Below are the code and all the weights of a small trained network. Each question names an input and a class and asks about switching units off, where a switched-off unit gives its printed mean instead of its output.

import numpy as np


def w(rows, s, z=0):
    codes = np.array(rows[::2]) - 128.0
    scale = np.full(codes.shape[1], s)
    scale[-1] = z or s
    return codes * scale


def f(y):
    return y / 2 * (1 + np.tanh(0.7978845608 * (y + 0.044715 * y**3)))


def log_softmax(a):
    a = a - a.max(-1, keepdims=True)
    return a - np.log(np.exp(a).sum(-1, keepdims=True))


def net(x, mask):
    res = np.array(x, float).reshape(1, 2) / 4 @ E
    y = f(res @ A[0][:, :-1].T + A[0][:, -1])
    res = res + np.where(mask, y, B[0][:, -1]) @ B[0][:, :-1]
    return log_softmax(res[-1] @ U[:, :-1].T + U[:, -1])


A, B = {}, {}
E = w([
[248,80,230,144,248],'x0',
[254,115,66,51,20],'x1',
],0.0049)
A[0] = w([
[215,109,132,107,133,127],'neuron 1',
[112,119,126,128,126,142],'neuron 2',
[83,117,123,130,120,153],'neuron 3',
[16,132,121,145,136,254],'neuron 4',
[223,128,134,123,125,115],'neuron 5',
[143,117,156,147,253,152],'neuron 6',
[129,132,93,100,20,180],'neuron 7',
],0.021,0.004)
B[0] = w([
[212,108,70,169,153,183],'neuron 1',
[135,122,132,106,142,134],'neuron 2',
[143,142,118,92,155,157],'neuron 3',
[109,226,137,74,231,237],'neuron 4',
[209,125,64,171,146,181],'neuron 5',
[117,91,251,195,99,252],'neuron 6',
[48,91,80,80,40,228],'neuron 7',
],0.028,0.012)
U = w([
[122,211,120,78,235,218],'0',
[101,97,255,174,117,101],'1',
[85,78,90,92,45,173],'2',
[216,114,69,170,192,2],'3',
],0.0062,0.0011)

Each question gives the input, the list of numbers given to net, and the class t.
The units are the neurons (one row each of A and B). Each row of codes is followed by its name. A weight is (code - 128) times the scale printed after its matrix; where a second scale follows, it is the last column's (A, B and U).
mask holds one flag per neuron, in row order. A switched-off neuron (its flag False) gives its mean, the last column of its row in B, instead of its output. The means were averaged over made-up inputs and are rounded, as every weight is.
A unit's drop is (log p(t) with every unit on - log p(t) with that unit switched off) / (log p(t) with every unit on - log p(t) with every unit switched off).
The circuit of an input: a set's keep is (log p(t) with only the set's units on - log p(t) with every unit switched off) / (log p(t) with every unit on - log p(t) with every unit switched off). Starting from all 7 units, units are removed one at a time, each time the one whose removal leaves the highest keep (on an exact tie, the one counted first), for as long as the keep stays at least 0.8.
circuit, biggest first: the units of the circuit, biggest drop first
unit that matters most: the unit with the biggest drop
top k neurons: the k neurons with the biggest drops, biggest first
drop of u: that unit's drop, to one decimal
input [-1,5], class 2: unit that matters most => neuron 7
input [0,2], class 2: circuit, biggest first => [neuron 4; neuron 6]
input [0,-2], class 0: top 2 neurons => [neuron 6; neuron 7]
input [0,7], class 2: top 2 neurons => [neuron 7; neuron 4]
input [0,5], class 2: top 2 neurons => [neuron 7; neuron 4]
input [1,7], class 3: top 2 neurons => [neuron 1; neuron 5]
input [-3,0], class 0: top 2 neurons => [neuron 6; neuron 4]
input [-1,7], class 2: drop of neuron 7 => 3.1
input [-2,1], class 2: drop of neuron 4 => 0.7
input [-2,2], class 2: drop of neuron 6 => 0.1
input [-4,0], class 0: drop of neuron 6 => 1.1
